Here is a tiny trained network, its code and every weight. The questions are about switching its units off for an input and a target symbol, where a switched-off unit gives its printed mean instead of its output.

import numpy as np


def w(rows, s, z=0):
    codes = np.array(rows[::2]) - 128.0
    scale = np.full(codes.shape[1], s)
    scale[-1] = z or s
    return codes * scale


def norm(h):
    return h / np.sqrt((h * h).mean(-1, keepdims=True) + 1e-5)


def f(y):
    return y / 2 * (1 + np.tanh(0.7978845608 * (y + 0.044715 * y**3)))


def softmax(a):
    e = np.exp(a - a.max(-1, keepdims=True))
    return e / e.sum(-1, keepdims=True)


def log_softmax(a):
    a = a - a.max(-1, keepdims=True)
    return a - np.log(np.exp(a).sum(-1, keepdims=True))


def net(x, mask):
    ids = ['ΓΨβζμτω'.index(c) for c in x.split()]
    T = len(ids)
    res = E[ids] + P[:T]
    r = norm(res)
    for j in range(3):
        rows = slice(3 * j, 3 * j + 3)
        q, k, v = (r @ M[0][rows].T for M in (Q, K, V))
        z = softmax(np.where(np.tri(T) > 0, q @ k.T / 3**0.5, -1e9)) @ v
        o = O[0][rows]
        res = res + np.where(mask[j], z, o[:, -1]) @ o[:, :-1]
    y = f(norm(res) @ A[0][:, :-1].T + A[0][:, -1])
    res = res + np.where(mask[3:11], y, B[0][:, -1]) @ B[0][:, :-1]
    return log_softmax(norm(res)[-1] @ U[:, :-1].T + U[:, -1])


Q, K, V, O, A, B = {}, {}, {}, {}, {}, {}
E = w([
[149,166,113],'Γ',
[107,138,65],'Ψ',
[143,111,198],'β',
[45,167,251],'ζ',
[121,196,129],'μ',
[155,196,130],'τ',
[154,201,140],'ω',
],0.017)
P = w([
[2,148,117],'0',
[26,126,119],'1',
[59,139,124],'2',
[81,146,127],'3',
[97,148,124],'4',
[112,142,126],'5',
[134,141,127],'6',
[151,135,119],'7',
[132,156,81],'8',
],0.0094)
Q[0] = w([
[136,137,171],'head 1',
[65,85,131],'head 1',
[89,99,97],'head 1',
[124,52,121],'head 2',
[167,101,108],'head 2',
[149,100,114],'head 2',
[92,145,114],'head 3',
[173,67,66],'head 3',
[172,229,2],'head 3',
],0.029)
K[0] = w([
[75,124,137],'head 1',
[128,176,88],'head 1',
[172,160,94],'head 1',
[79,177,152],'head 2',
[84,123,134],'head 2',
[93,133,138],'head 2',
[99,141,73],'head 3',
[213,63,162],'head 3',
[174,170,5],'head 3',
],0.031)
V[0] = w([
[175,167,26],'head 1',
[194,147,125],'head 1',
[136,107,222],'head 1',
[59,64,120],'head 2',
[140,201,15],'head 2',
[90,142,30],'head 2',
[175,151,7],'head 3',
[117,203,156],'head 3',
[95,180,226],'head 3',
],0.018)
O[0] = w([
[97,48,122,9],'head 1',
[118,119,166,68],'head 1',
[145,188,169,193],'head 1',
[199,185,97,86],'head 2',
[137,3,128,163],'head 2',
[193,66,104,126],'head 2',
[239,134,120,83],'head 3',
[126,175,191,212],'head 3',
[63,161,186,225],'head 3',
],0.021,0.014)
A[0] = w([
[230,125,210,180],'neuron 1',
[149,94,89,118],'neuron 2',
[18,158,6,102],'neuron 3',
[88,141,105,81],'neuron 4',
[98,50,32,205],'neuron 5',
[65,181,75,254],'neuron 6',
[32,143,185,179],'neuron 7',
[185,199,209,135],'neuron 8',
],0.018,0.0064)
B[0] = w([
[62,119,166,196],'neuron 1',
[112,178,137,135],'neuron 2',
[254,66,113,150],'neuron 3',
[153,110,132,131],'neuron 4',
[146,231,206,155],'neuron 5',
[136,118,212,197],'neuron 6',
[175,149,33,250],'neuron 7',
[27,56,104,215],'neuron 8',
],0.026,0.015)
U = w([
[139,82,254,5],'Γ',
[197,112,126,253],'Ψ',
[135,224,128,120],'β',
[98,104,138,191],'ζ',
[141,143,71,156],'μ',
[125,63,141,96],'τ',
[117,113,60,175],'ω',
],0.015,0.0033)

Each question gives the input, a string of symbols that net reads in full, and the target symbol t.
The units are the heads (3 rows each of Q, K, V and O) and the neurons (one row each of A and B). Each row of codes is followed by its name. A weight is (code - 128) times the scale printed after its matrix; where a second scale follows, it is the last column's (O, A, B and U).
mask holds one flag per unit, heads first, then neurons. A switched-off unit (its flag False) gives its mean, the last column of its rows in O or B, instead of its output. The means were averaged over made-up inputs and are rounded, as every weight is.
A unit's drop is (log p(t) with every unit on - log p(t) with that unit switched off) / (log p(t) with every unit on - log p(t) with every unit switched off).
The circuit of an input: a set's keep is (log p(t) with only the set's units on - log p(t) with every unit switched off) / (log p(t) with every unit on - log p(t) with every unit switched off). Starting from all 11 units, units are removed one at a time, each time the one whose removal leaves the highest keep (on an exact tie, the one counted first), for as long as the keep stays at least 0.8.
units of the circuit, in order: the units of the circuit, biggest drop first
k most important neurons: the k neurons with the biggest drops, biggest first
which heads matter: for each layer, one digit per head in row order, 1 if its drop is at least 0.15 and else 0, layers parted by /
drop of u: that unit's drop, to one decimal
input ζ β ω Γ β Ψ μ, target Ψ: units of the circuit, in order : (head 3)
input τ τ Γ μ, target Γ: units of the circuit, in order : (head 2; neuron 8)
input μ ω ω Γ, target Γ: which heads matter : 110
input ω ω Γ ω μ μ, target Γ: units of the circuit, in order : (head 2; head 1; neuron 8; neuron 5)
input μ Ψ β ω τ β Γ, target Γ: 3 most important neurons : (neuron 7; neuron 8; neuron 1)
input Γ μ ω, target Γ: units of the circuit, in order : (head 2; head 1; neuron 5; neuron 8)
input Γ Ψ β β Ψ, target Ψ: which heads matter : 000
input Ψ ω Ψ μ ω, target Ψ: which heads matter : 011
input μ τ ω ω, target ω: which heads matter : 100
input τ μ β τ Ψ Γ μ τ τ, target Γ: 2 most important neurons : (neuron 7; neuron 1)
input β β ζ ω Γ μ ω Γ ω, target Γ: which heads matter : 011
input ω τ ω μ τ, target τ: 2 most important neurons : (neuron 6; neuron 7)
input Γ Γ ζ ω ζ τ Ψ ω, target Ψ: drop of neuron 5 : 0.0
input Ψ β Ψ μ, target Ψ: units of the circuit, in order : (head 2)
input Ψ ω μ ω ω Γ Ψ τ, target Ψ: drop of head 3 : 0.9
input ω β β Γ Γ ζ ω Γ τ, target Γ: drop of neuron 8 : -0.3
input τ ω τ, target τ: drop of head 1 : 0.3
